Below is a small trained network, with its code and all its weights. Each question gives an input and a class and asks what happens when units are switched off, that is, made to give their printed mean instead of their output.

import numpy as np


def w(rows, s, z=0):
    codes = np.array(rows[::2]) - 128.0
    scale = np.full(codes.shape[1], s)
    scale[-1] = z or s
    return codes * scale


def norm(h):
    return h / np.sqrt((h * h).mean(-1, keepdims=True) + 1e-5)


def f(y):
    return np.maximum(y, 0)


def log_softmax(a):
    a = a - a.max(-1, keepdims=True)
    return a - np.log(np.exp(a).sum(-1, keepdims=True))


def net(x, mask):
    res = np.array(x, float).reshape(1, 7) / 4 @ E
    u = 0
    for l in range(2):
        y = f(norm(res) @ A[l][:, :-1].T + A[l][:, -1])
        res = res + np.where(mask[u : u + 8], y, B[l][:, -1]) @ B[l][:, :-1]
        u += 8
    return log_softmax(norm(res)[-1] @ U[:, :-1].T + U[:, -1])


A, B = {}, {}
E = w([
[109,131,162,172,198,73,181,36,102],'x0',
[172,185,215,106,133,143,107,57,135],'x1',
[192,180,112,218,142,200,2,175,111],'x2',
[214,162,198,138,223,141,100,192,132],'x3',
[155,195,139,196,163,127,187,84,117],'x4',
[61,227,125,138,74,217,75,137,109],'x5',
[232,94,112,204,77,94,143,50,90],'x6',
],0.0066)
A[0] = w([
[139,109,117,212,125,112,117,140,112,54],'L0N0',
[193,93,164,2,144,106,43,165,179,65],'L0N1',
[112,121,41,51,92,85,175,124,106,23],'L0N2',
[141,136,133,131,104,201,151,15,83,37],'L0N3',
[139,168,185,120,212,13,232,105,114,2],'L0N4',
[8,103,121,74,145,176,126,199,113,46],'L0N5',
[137,113,165,118,215,97,234,88,109,44],'L0N6',
[93,148,149,158,122,118,91,17,63,82],'L0N7',
],0.0078,0.0055)
B[0] = w([
[157,139,104,158,139,102,125,129,99,164],'L0N0',
[165,103,133,72,109,120,112,67,107,241],'L0N1',
[115,169,154,151,76,112,136,192,69,200],'L0N2',
[123,202,147,145,69,122,111,79,247,189],'L0N3',
[128,75,157,132,196,159,157,114,146,255],'L0N4',
[80,141,68,94,156,164,110,122,129,254],'L0N5',
[143,119,155,145,135,180,172,154,158,245],'L0N6',
[140,140,121,121,86,170,116,108,191,216],'L0N7',
],0.013,0.0042)
A[1] = w([
[131,59,186,130,225,124,213,82,169,62],'L1N0',
[206,113,75,242,131,117,131,122,61,17],'L1N1',
[116,114,118,165,49,139,82,156,112,85],'L1N2',
[115,132,236,154,179,105,129,119,172,161],'L1N3',
[93,79,161,142,26,59,245,154,109,26],'L1N4',
[111,223,170,89,153,186,89,173,135,140],'L1N5',
[2,88,114,84,127,90,98,160,168,49],'L1N6',
[80,129,62,118,74,78,203,143,122,4],'L1N7',
],0.0094,0.0027)
B[1] = w([
[152,64,138,160,159,249,221,92,119,254],'L1N0',
[112,141,37,110,224,71,134,158,201,191],'L1N1',
[138,139,164,131,176,120,192,113,180,182],'L1N2',
[90,93,127,116,115,179,150,123,154,208],'L1N3',
[149,78,254,232,135,41,111,187,121,186],'L1N4',
[94,113,159,167,152,62,139,116,22,228],'L1N5',
[115,134,38,84,75,176,208,176,160,208],'L1N6',
[133,99,173,87,68,62,107,172,115,178],'L1N7',
],0.01,0.0076)
U = w([
[120,86,193,153,58,27,135,202,135,95],'0',
[40,138,8,38,92,167,137,184,78,93],'1',
[182,154,15,172,193,94,85,151,171,151],'2',
[141,58,170,160,177,213,209,103,143,251],'3',
[105,223,152,188,69,132,87,39,180,117],'4',
[228,67,136,40,110,130,50,104,83,120],'5',
[91,179,155,148,188,119,62,142,4,50],'6',
],0.02,0.003)

Each question gives the input, the list of numbers given to net, and the class t.
The units are the neurons (one row each of A and B). Each row of codes is followed by its name. A weight is (code - 128) times the scale printed after its matrix; where a second scale follows, it is the last column's (A, B and U).
mask holds one flag per neuron, layer by layer. A switched-off neuron (its flag False) gives its mean, the last column of its row in B, instead of its output. The means were averaged over made-up inputs and are rounded, as every weight is.
A unit's drop is (log p(t) with every unit on - log p(t) with that unit switched off) / (log p(t) with every unit on - log p(t) with every unit switched off).
The circuit of an input: a set's keep is (log p(t) with only the set's units on - log p(t) with every unit switched off) / (log p(t) with every unit on - log p(t) with every unit switched off). Starting from the 12 units with the biggest drops (on a tie, the unit counted first), units are removed one at a time, each time the one whose removal leaves the highest keep (on an exact tie, the one counted first), for as long as the keep stays at least 0.8.
units of the circuit, in order: the units of the circuit, biggest drop first
top k neurons: the k neurons with the biggest drops, biggest first
top k neurons in layer l: the k neurons of layer l with the biggest drops, biggest first
drop of u: that unit's drop, to one decimal
input [-8,1,6,6,-2,5,-2], class 6: units of the circuit, in order => (L1N5)
input [-5,5,-5,-2,-1,-5,8], class 0: units of the circuit, in order => (L1N4 L0N2)
input [-3,0,-4,8,-8,-4,-7], class 1: units of the circuit, in order => (L0N5 L1N6)
input [-3,0,7,-5,6,-8,-7], class 2: units of the circuit, in order => (L0N4 L1N0)
input [2,-2,4,-7,8,-2,2], class 4: top 2 neurons => (L0N3 L0N7)
input [-1,-1,2,-1,-5,-8,-6], class 1: top 2 neurons => (L0N5 L1N6)
input [1,2,7,-2,8,0,3], class 4: top 2 neurons in layer 0 => (L0N3 L0N7)
input [-8,3,-8,4,1,-1,-3], class 1: top 2 neurons => (L0N5 L1N4)
input [-1,-7,-6,0,-4,-7,0], class 0: top 2 neurons => (L0N2 L1N4)
input [0,-3,-6,-5,-4,-7,-3], class 0: top 2 neurons => (L1N4 L0N2)
input [-4,5,-2,6,0,5,5], class 4: top 2 neurons in layer 0 => (L0N3 L0N5)
input [0,-8,3,-2,2,-5,2], class 2: top 2 neurons => (L1N1 L0N0)
input [-4,1,6,1,4,6,8], class 2: top 2 neurons => (L1N1 L0N0)
input [0,7,-1,-1,-5,-5,-5], class 5: units of the circuit, in order => (L0N1)
input [-1,-6,-7,-5,-5,-5,-5], class 0: top 2 neurons in layer 1 => (L1N4 L1N7)
input [-7,3,7,6,-1,6,2], class 6: drop of L1N5 => 0.2
input [-2,7,-1,-1,-7,-7,0], class 5: drop of L0N1 => 0.5
input [-6,7,1,2,-2,-2,-4], class 5: drop of L0N1 => 0.8
